Below is a small trained network, with its code and all its weights. Each question gives an input and a class and asks what happens when units are switched off, that is, made to give their printed mean instead of their output.

import numpy as np


def w(rows, s, z=0):
    codes = np.array(rows[::2]) - 128.0
    scale = np.full(codes.shape[1], s)
    scale[-1] = z or s
    return codes * scale


def f(y):
    return np.maximum(y, 0)


def log_softmax(a):
    a = a - a.max(-1, keepdims=True)
    return a - np.log(np.exp(a).sum(-1, keepdims=True))


def net(x, mask):
    res = np.array(x, float).reshape(1, 5) / 4 @ E
    y = f(res @ A[0][:, :-1].T + A[0][:, -1])
    res = res + np.where(mask, y, B[0][:, -1]) @ B[0][:, :-1]
    return log_softmax(res[-1] @ U[:, :-1].T + U[:, -1])


A, B = {}, {}
E = w([
[112,175,95,153,150,177],'x0',
[164,93,137,229,160,100],'x1',
[194,203,167,152,118,117],'x2',
[189,94,144,135,133,251],'x3',
[139,166,177,78,207,150],'x4',
],0.015)
A[0] = w([
[107,110,98,149,175,162,179],'N0',
[142,110,131,131,32,117,179],'N1',
[141,131,166,85,181,164,32],'N2',
[170,132,172,187,128,149,73],'N3',
[94,114,95,111,138,131,1],'N4',
[74,94,169,137,153,46,120],'N5',
[117,96,78,98,55,117,211],'N6',
[193,89,106,99,133,111,145],'N7',
[153,203,131,155,125,133,6],'N8',
[49,120,162,122,106,145,80],'N9',
[144,122,190,204,137,145,146],'N10',
[99,105,143,182,114,173,78],'N11',
[111,118,123,136,146,67,133],'N12',
[124,99,192,72,165,193,141],'N13',
[136,247,120,142,174,139,105],'N14',
[112,61,117,147,143,182,113],'N15',
[119,105,195,83,159,179,131],'N16',
[142,101,126,155,3,172,57],'N17',
[36,66,125,146,157,147,100],'N18',
[152,116,124,153,134,58,36],'N19',
[112,104,116,98,124,92,78],'N20',
[101,166,106,144,147,140,78],'N21',
[158,136,110,142,98,102,143],'N22',
[86,147,141,161,133,144,55],'N23',
[130,122,158,71,171,192,95],'N24',
[120,128,84,151,139,144,115],'N25',
[86,107,68,106,105,77,161],'N26',
[87,88,83,101,61,117,125],'N27',
[76,157,172,118,191,98,24],'N28',
[105,202,124,114,170,137,211],'N29',
[90,108,93,72,116,119,83],'N30',
[131,242,147,145,161,132,159],'N31',
[138,100,141,147,132,46,86],'N32',
[125,56,52,160,132,230,110],'N33',
[219,108,178,215,149,144,152],'N34',
[99,127,59,61,142,114,35],'N35',
[138,108,64,154,109,231,120],'N36',
],0.015,0.0047)
B[0] = w([
[152,161,106,113,162,65,178],'N0',
[105,140,163,148,71,168,202],'N1',
[177,71,97,116,118,174,183],'N2',
[185,150,138,205,95,131,179],'N3',
[161,124,113,159,146,76,156],'N4',
[119,5,236,113,164,85,225],'N5',
[116,101,81,150,11,90,232],'N6',
[137,140,115,167,124,153,159],'N7',
[130,141,118,117,129,68,175],'N8',
[151,156,81,158,139,101,170],'N9',
[173,149,135,163,163,77,189],'N10',
[120,172,155,141,178,110,167],'N11',
[82,51,157,104,182,95,195],'N12',
[221,69,38,173,148,239,220],'N13',
[118,181,106,8,140,120,218],'N14',
[120,187,114,121,172,90,200],'N15',
[173,77,59,123,121,200,202],'N16',
[58,134,181,90,1,129,212],'N17',
[193,117,43,139,133,43,207],'N18',
[105,128,199,135,185,152,185],'N19',
[128,55,124,137,148,136,175],'N20',
[133,122,96,102,135,90,155],'N21',
[103,168,152,128,151,151,165],'N22',
[155,125,158,111,124,125,140],'N23',
[173,127,88,105,141,216,211],'N24',
[123,133,143,128,144,90,157],'N25',
[157,54,123,126,96,77,228],'N26',
[141,72,99,154,67,67,231],'N27',
[77,135,217,48,147,121,180],'N28',
[150,140,116,33,129,119,204],'N29',
[135,118,73,178,126,124,199],'N30',
[151,136,74,14,162,89,222],'N31',
[94,88,179,147,143,138,204],'N32',
[47,195,169,62,179,67,252],'N33',
[243,195,118,231,188,104,226],'N34',
[186,115,102,204,160,116,194],'N35',
[49,158,191,102,167,107,238],'N36',
],0.0092,0.017)
U = w([
[199,93,65,182,95,123,25],'0',
[70,154,97,145,114,134,1],'1',
[128,227,155,70,158,91,216],'2',
[134,170,47,116,106,127,90],'3',
[160,147,190,190,198,144,174],'4',
[104,184,179,177,26,182,98],'5',
[164,134,84,58,126,248,172],'6',
[15,99,198,55,83,101,189],'7',
],0.011,0.0036)

Each question gives the input, the list of numbers given to net, and the class t.
The units are the neurons (one row each of A and B). Each row of codes is followed by its name. A weight is (code - 128) times the scale printed after its matrix; where a second scale follows, it is the last column's (A, B and U).
mask holds one flag per neuron, in row order. A switched-off neuron (its flag False) gives its mean, the last column of its row in B, instead of its output. The means were averaged over made-up inputs and are rounded, as every weight is.
A unit's drop is (log p(t) with every unit on - log p(t) with that unit switched off) / (log p(t) with every unit on - log p(t) with every unit switched off).
most important unit: the unit with the biggest drop
k most important neurons: the k neurons with the biggest drops, biggest first
drop of u: that unit's drop, to one decimal
input [4,-2,8,6,-1], class 2: most important unit : N36
input [-6,-3,-8,-7,3], class 0: 2 most important neurons : (N35, N18)
input [-5,2,-6,-2,3], class 0: 4 most important neurons : (N33, N36, N18, N17)
input [2,-1,-4,2,0], class 3: 2 most important neurons : (N5, N28)
input [5,-6,-8,0,-5], class 0: 4 most important neurons : (N35, N18, N27, N26)
input [2,1,-1,4,-8], class 7: 2 most important neurons : (N17, N33)
input [3,-6,-5,0,-4], class 0: 2 most important neurons : (N35, N27)
input [2,-2,6,1,-5], class 5: 2 most important neurons : (N33, N17)
input [-2,7,-4,3,-8], class 2: 3 most important neurons : (N34, N33, N15)
input [3,-7,4,-2,-3], class 3: 4 most important neurons : (N5, N33, N36, N28)
input [-2,-6,-3,-8,0], class 0: 3 most important neurons : (N35, N33, N30)
input [3,-6,3,-4,-2], class 3: 3 most important neurons : (N33, N5, N36)
input [5,-7,-2,6,-3], class 2: 4 most important neurons : (N33, N36, N5, N15)
input [2,1,-7,-5,1], class 0: most important unit : N18
input [0,3,0,-3,5], class 7: drop of N5 : 0.2
input [-8,5,8,-8,0], class 4: drop of N34 : 0.9
input [-6,2,1,4,-1], class 4: drop of N27 : 0.1
